Below is a small trained network, with its code and all its weights. Each question gives an input and a target symbol and asks what happens when units are switched off, that is, made to give their printed mean instead of their output.

import numpy as np


def w(rows, s, z=0):
    codes = np.array(rows[::2]) - 128.0
    scale = np.full(codes.shape[1], s)
    scale[-1] = z or s
    return codes * scale


def norm(h):
    return h / np.sqrt((h * h).mean(-1, keepdims=True) + 1e-5)


def softmax(a):
    e = np.exp(a - a.max(-1, keepdims=True))
    return e / e.sum(-1, keepdims=True)


def log_softmax(a):
    a = a - a.max(-1, keepdims=True)
    return a - np.log(np.exp(a).sum(-1, keepdims=True))


def net(x, mask):
    ids = ['αβδζλξσφω'.index(c) for c in x.split()]
    T = len(ids)
    res = E[ids] + P[:T]
    u = 0
    for l in range(2):
        r = norm(res)
        for j in range(3):
            rows = slice(2 * j, 2 * j + 2)
            q, k, v = (r @ M[l][rows].T for M in (Q, K, V))
            z = softmax(np.where(np.tri(T) > 0, q @ k.T / 2**0.5, -1e9)) @ v
            o = O[l][rows]
            res = res + np.where(mask[u + j], z, o[:, -1]) @ o[:, :-1]
        u += 3
    return log_softmax(norm(res)[-1] @ U[:, :-1].T + U[:, -1])


Q, K, V, O = {}, {}, {}, {}
E = w([
[203,236,254,230,86,103,218,45],'α',
[87,106,160,88,164,99,89,177],'β',
[147,169,174,72,134,139,106,105],'δ',
[190,211,26,55,66,216,131,225],'ζ',
[65,243,96,154,47,99,136,167],'λ',
[64,94,83,131,120,205,205,157],'ξ',
[128,148,175,116,119,143,81,99],'σ',
[89,125,182,98,130,128,67,141],'φ',
[139,127,181,89,140,113,110,150],'ω',
],0.0086)
P = w([
[154,23,2,136,127,32,173,142],'0',
[127,207,58,160,255,98,140,89],'1',
[133,202,84,161,224,107,121,101],'2',
[129,165,124,165,221,126,105,114],'3',
[144,168,135,155,208,134,110,127],'4',
[153,180,144,154,190,140,113,138],'5',
[160,186,154,147,166,150,114,151],'6',
[165,191,168,144,144,156,119,158],'7',
[165,191,178,135,119,170,130,170],'8',
[171,213,207,139,101,177,121,172],'9',
[165,191,178,132,86,180,135,153],'10',
],0.0038)
Q[0] = w([
[163,110,254,24,122,137,33,148],'L0H0',
[46,200,96,189,128,210,205,194],'L0H0',
[107,105,136,143,116,96,44,161],'L0H1',
[167,101,181,120,175,109,34,47],'L0H1',
[97,140,229,86,181,186,33,131],'L0H2',
[131,39,188,112,182,148,144,155],'L0H2',
],0.0079)
K[0] = w([
[126,84,88,107,75,48,148,113],'L0H0',
[102,178,202,108,49,178,152,176],'L0H0',
[91,52,93,148,128,123,98,113],'L0H1',
[170,108,83,140,113,115,108,14],'L0H1',
[134,85,145,76,79,97,66,96],'L0H2',
[188,158,131,98,89,2,95,174],'L0H2',
],0.0081)
V[0] = w([
[108,105,121,254,51,112,98,177],'L0H0',
[67,46,131,171,194,208,170,126],'L0H0',
[144,206,161,76,98,108,190,118],'L0H1',
[194,109,86,162,103,145,131,73],'L0H1',
[169,133,122,157,52,16,80,162],'L0H2',
[167,149,97,141,91,143,55,127],'L0H2',
],0.0059)
O[0] = w([
[104,169,63,106,156,164,187,31,156],'L0H0',
[88,87,192,96,28,164,154,91,200],'L0H0',
[51,101,120,191,119,78,58,145,153],'L0H1',
[192,97,119,76,51,112,110,173,46],'L0H1',
[173,182,119,129,130,105,54,81,4],'L0H2',
[148,143,134,32,255,138,130,182,86],'L0H2',
],0.0069,0.003)
Q[1] = w([
[140,151,57,196,28,106,226,129],'L1H0',
[143,182,147,240,86,129,147,169],'L1H0',
[112,127,147,79,130,84,94,176],'L1H1',
[115,75,73,245,61,86,208,127],'L1H1',
[212,118,207,64,186,76,54,69],'L1H2',
[53,143,219,100,254,142,91,148],'L1H2',
],0.0078)
K[1] = w([
[19,245,165,114,182,166,157,183],'L1H0',
[130,201,131,194,179,161,219,160],'L1H0',
[98,74,98,64,95,159,55,145],'L1H1',
[110,169,253,211,100,172,162,158],'L1H1',
[191,67,154,93,172,49,38,44],'L1H2',
[166,107,49,76,37,80,108,72],'L1H2',
],0.0062)
V[1] = w([
[165,177,166,181,62,2,168,187],'L1H0',
[204,131,103,132,116,97,104,66],'L1H0',
[159,171,133,61,128,187,117,97],'L1H1',
[113,160,166,228,113,136,146,94],'L1H1',
[112,135,75,92,229,109,80,144],'L1H2',
[48,127,150,208,184,116,120,83],'L1H2',
],0.0064)
O[1] = w([
[142,97,117,116,175,142,226,73,104],'L1H0',
[146,58,164,86,111,209,143,137,3],'L1H0',
[133,70,66,164,163,146,60,95,108],'L1H1',
[254,165,166,139,101,124,123,120,233],'L1H1',
[141,89,124,177,13,105,221,122,36],'L1H2',
[52,81,131,88,98,38,137,125,212],'L1H2',
],0.0063,0.0029)
U = w([
[115,108,147,56,204,137,166,96,97],'α',
[63,74,144,97,2,143,195,144,157],'β',
[152,87,161,135,150,45,83,220,83],'δ',
[107,104,126,216,182,164,91,142,3],'ζ',
[98,182,47,101,194,52,135,57,121],'λ',
[81,187,182,46,160,107,38,119,118],'ξ',
[208,158,62,79,137,200,98,167,254],'σ',
[105,71,101,187,71,122,24,90,168],'φ',
[207,115,208,154,126,141,187,86,152],'ω',
],0.0082,0.0025)

Each question gives the input, a string of symbols that net reads in full, and the target symbol t.
The units are the heads (2 rows each of Q, K, V and O). Each row of codes is followed by its name. A weight is (code - 128) times the scale printed after its matrix; where a second scale follows, it is the last column's (O and U).
mask holds one flag per head, layer by layer. A switched-off head (its flag False) gives its mean, the last column of its rows in O, instead of its output. The means were averaged over made-up inputs and are rounded, as every weight is.
A unit's drop is (log p(t) with every unit on - log p(t) with that unit switched off) / (log p(t) with every unit on - log p(t) with every unit switched off).
The circuit of an input: a set's keep is (log p(t) with only the set's units on - log p(t) with every unit switched off) / (log p(t) with every unit on - log p(t) with every unit switched off). Starting from all 6 units, units are removed one at a time, each time the one whose removal leaves the highest keep (on an exact tie, the one counted first), for as long as the keep stays at least 0.8.
units of the circuit, in order: the units of the circuit, biggest drop first
most important unit: the unit with the biggest drop
which heads matter: for each layer, one digit per head in row order, 1 if its drop is at least 0.15 and else 0, layers parted by /
input λ ζ β λ φ ω, target λ: most important unit -> L0H0
input β β δ, target β: units of the circuit, in order -> [L1H2; L0H2; L1H0]
input σ λ δ σ λ ξ ζ β, target σ: which heads matter -> 010 / 001
input ξ β ξ ξ ζ ξ λ ξ, target λ: units of the circuit, in order -> [L1H0; L0H0]
input ξ ξ ξ φ ξ λ λ, target λ: which heads matter -> 100 / 101
input φ β ξ λ ξ λ ξ λ ω, target φ: which heads matter -> 011 / 011
input φ ξ ξ σ, target φ: which heads matter -> 011 / 111
input β α ξ α φ, target β: which heads matter -> 001 / 001
input ξ φ σ φ σ ω φ ξ σ β λ, target λ: units of the circuit, in order -> [L0H0; L1H0]
input β σ φ ξ φ σ φ λ ξ δ, target β: units of the circuit, in order -> [L1H2; L0H2; L0H1]
input α λ φ λ λ α λ ζ φ, target α: which heads matter -> 000 / 100
input ω σ β σ ξ β ξ ξ σ σ σ, target ω: units of the circuit, in order -> [L0H2; L1H2; L1H0; L0H0]
input ω ω ω ξ λ α δ σ α φ β, target ω: units of the circuit, in order -> [L1H0; L1H2; L0H2]
input σ φ α ω ω ξ δ, target σ: units of the circuit, in order -> [L1H2; L0H1]
input ζ δ α β, target ζ: units of the circuit, in order -> [L1H2; L1H1]
input λ σ ζ ξ λ ξ, target λ: most important unit -> L0H2
input α λ σ, target α: which heads matter -> 001 / 100
input λ σ φ, target λ: which heads matter -> 100 / 001
input ζ λ δ ξ ξ δ ξ ξ β φ, target ζ: units of the circuit, in order -> [L1H2; L1H1; L0H0]
input α σ φ δ, target α: units of the circuit, in order -> [L1H0]
input ω σ ξ δ σ, target ω: units of the circuit, in order -> [L1H0; L1H2; L0H0]
